Below are the code and all the weights of a small trained network. Each question names an input and a target symbol and asks about switching units off, where a switched-off unit gives its printed mean instead of its output.

import numpy as np


def w(rows, s, z=0):
    codes = np.array(rows[::2]) - 128.0
    scale = np.full(codes.shape[1], s)
    scale[-1] = z or s
    return codes * scale


def norm(h):
    return h / np.sqrt((h * h).mean(-1, keepdims=True) + 1e-5)


def f(y):
    return np.maximum(y, 0)


def softmax(a):
    e = np.exp(a - a.max(-1, keepdims=True))
    return e / e.sum(-1, keepdims=True)


def log_softmax(a):
    a = a - a.max(-1, keepdims=True)
    return a - np.log(np.exp(a).sum(-1, keepdims=True))


def net(x, mask):
    ids = ['ΓΛΠΣΨαβδεζμξτφω'.index(c) for c in x.split()]
    T = len(ids)
    res = E[ids] + P[:T]
    r = norm(res)
    for j in range(3):
        rows = slice(2 * j, 2 * j + 2)
        q, k, v = (r @ M[0][rows].T for M in (Q, K, V))
        z = softmax(np.where(np.tri(T) > 0, q @ k.T / 2**0.5, -1e9)) @ v
        o = O[0][rows]
        res = res + np.where(mask[j], z, o[:, -1]) @ o[:, :-1]
    y = f(norm(res) @ A[0][:, :-1].T + A[0][:, -1])
    res = res + np.where(mask[3:7], y, B[0][:, -1]) @ B[0][:, :-1]
    return log_softmax(norm(res)[-1] @ U[:, :-1].T + U[:, -1])


Q, K, V, O, A, B = {}, {}, {}, {}, {}, {}
E = w([
[115,127,157,123,141],'Γ',
[128,83,173,67,131],'Λ',
[127,182,120,24,103],'Π',
[201,110,4,195,107],'Σ',
[113,151,190,79,121],'Ψ',
[132,126,151,104,77],'α',
[131,199,140,82,157],'β',
[110,175,141,117,101],'δ',
[85,163,107,46,110],'ε',
[156,144,182,94,132],'ζ',
[112,144,183,62,174],'μ',
[90,114,123,79,162],'ξ',
[79,163,124,88,170],'τ',
[82,134,161,94,124],'φ',
[141,206,157,43,94],'ω',
],0.029)
P = w([
[153,96,96,246,123],'0',
[132,148,144,64,155],'1',
[140,147,129,78,155],'2',
[144,150,137,80,151],'3',
[145,152,136,74,154],'4',
[141,148,133,76,152],'5',
[148,149,126,75,154],'6',
[139,147,131,80,160],'7',
[144,149,130,79,156],'8',
[145,139,138,86,154],'9',
[158,148,135,84,153],'10',
],0.013)
Q[0] = w([
[135,72,108,253,106],'h0',
[150,107,105,180,70],'h0',
[188,113,82,183,103],'h1',
[55,98,123,135,119],'h1',
[191,181,105,61,150],'h2',
[131,91,144,226,103],'h2',
],0.016)
K[0] = w([
[101,156,182,36,113],'h0',
[103,139,114,89,138],'h0',
[138,123,91,93,116],'h1',
[107,156,160,103,118],'h1',
[127,87,92,253,102],'h2',
[66,120,180,71,112],'h2',
],0.023)
V[0] = w([
[71,248,82,182,156],'h0',
[58,81,84,111,230],'h0',
[19,138,185,130,114],'h1',
[155,128,89,59,129],'h1',
[58,141,74,40,51],'h2',
[211,195,165,89,171],'h2',
],0.013)
O[0] = w([
[95,212,71,204,147,232],'h0',
[106,104,114,82,242,47],'h0',
[6,133,167,115,153,180],'h1',
[150,139,90,81,116,87],'h1',
[83,160,79,48,79,1],'h2',
[244,214,162,80,156,169],'h2',
],0.014,0.0051)
A[0] = w([
[148,145,177,140,76,174],'n0',
[73,191,79,171,178,167],'n1',
[60,2,155,97,204,1],'n2',
[111,35,93,94,17,93],'n3',
],0.012,0.0057)
B[0] = w([
[52,79,133,174,97,231],'n0',
[185,86,94,199,133,253],'n1',
[214,122,106,84,122,195],'n2',
[172,94,5,153,66,164],'n3',
],0.012,0.0064)
U = w([
[119,52,167,190,145,56],'Γ',
[128,32,149,39,59,173],'Λ',
[104,172,108,45,61,196],'Π',
[165,103,59,118,92,223],'Σ',
[61,123,238,102,38,104],'Ψ',
[92,63,118,103,9,195],'α',
[166,251,109,151,140,2],'β',
[72,186,116,200,63,151],'δ',
[64,132,62,63,86,223],'ε',
[209,134,215,140,44,43],'ζ',
[146,171,183,55,178,144],'μ',
[98,62,66,58,149,130],'ξ',
[84,160,51,134,181,90],'τ',
[27,77,130,97,102,163],'φ',
[127,206,153,84,33,131],'ω',
],0.011,0.0038)

Each question gives the input, a string of symbols that net reads in full, and the target symbol t.
The units are the heads (2 rows each of Q, K, V and O) and the neurons (one row each of A and B). Each row of codes is followed by its name. A weight is (code - 128) times the scale printed after its matrix; where a second scale follows, it is the last column's (O, A, B and U).
mask holds one flag per unit, heads first, then neurons. A switched-off unit (its flag False) gives its mean, the last column of its rows in O or B, instead of its output. The means were averaged over made-up inputs and are rounded, as every weight is.
A unit's drop is (log p(t) with every unit on - log p(t) with that unit switched off) / (log p(t) with every unit on - log p(t) with every unit switched off).
The circuit of an input: a set's keep is (log p(t) with only the set's units on - log p(t) with every unit switched off) / (log p(t) with every unit on - log p(t) with every unit switched off). Starting from all 7 units, units are removed one at a time, each time the one whose removal leaves the highest keep (on an exact tie, the one counted first), for as long as the keep stays at least 0.8.
units of the circuit, in order: the units of the circuit, biggest drop first
unit that matters most: the unit with the biggest drop
heads that matter: for each layer, one digit per head in row order, 1 if its drop is at least 0.15 and else 0, layers parted by /
drop of u: that unit's drop, to one decimal
input Ψ δ α τ μ δ Λ, target Ψ: heads that matter => 111
input δ Γ Π μ δ Π, target δ: unit that matters most => h0
input α β Γ δ, target α: units of the circuit, in order => (h0, h2)
input Λ α ω β ξ Ψ, target Λ: heads that matter => 100
input δ φ δ δ ζ δ μ Ψ μ Λ, target δ: heads that matter => 100
input δ μ ε, target δ: heads that matter => 100
input μ ω β β, target μ: heads that matter => 100
input τ ξ μ, target τ: heads that matter => 100
input ε τ Ψ τ Λ ξ ζ Γ τ μ Γ, target ε: heads that matter => 001
input α ε Γ δ Ψ μ β, target α: heads that matter => 101
input δ τ β μ τ, target δ: heads that matter => 100
input Γ ξ α μ μ μ α Γ τ, target Γ: heads that matter => 001
input ζ Ψ δ, target ζ: heads that matter => 101
input ζ Ψ Π, target ζ: heads that matter => 101
input Λ ω μ δ Ψ ξ, target Λ: unit that matters most => h0
input β Ψ β Π Π μ ε τ, target β: units of the circuit, in order => (h2, h0)
input ω μ Π Γ, target ω: drop of h0 => 0.2
input τ ζ μ ζ Γ, target τ: drop of h0 => 0.7
input Π β ω ζ α μ, target Π: drop of h2 => 0.6
input ε δ δ δ Π β δ φ μ β, target ε: units of the circuit, in order => (h2)
input ω Γ Ψ μ α Ψ μ Λ Ψ, target ω: units of the circuit, in order => (h2, h0)
input μ β δ α Γ, target μ: units of the circuit, in order => (h0, h2)
input ζ δ μ μ μ Λ τ Γ, target ζ: units of the circuit, in order => (h2, h0)
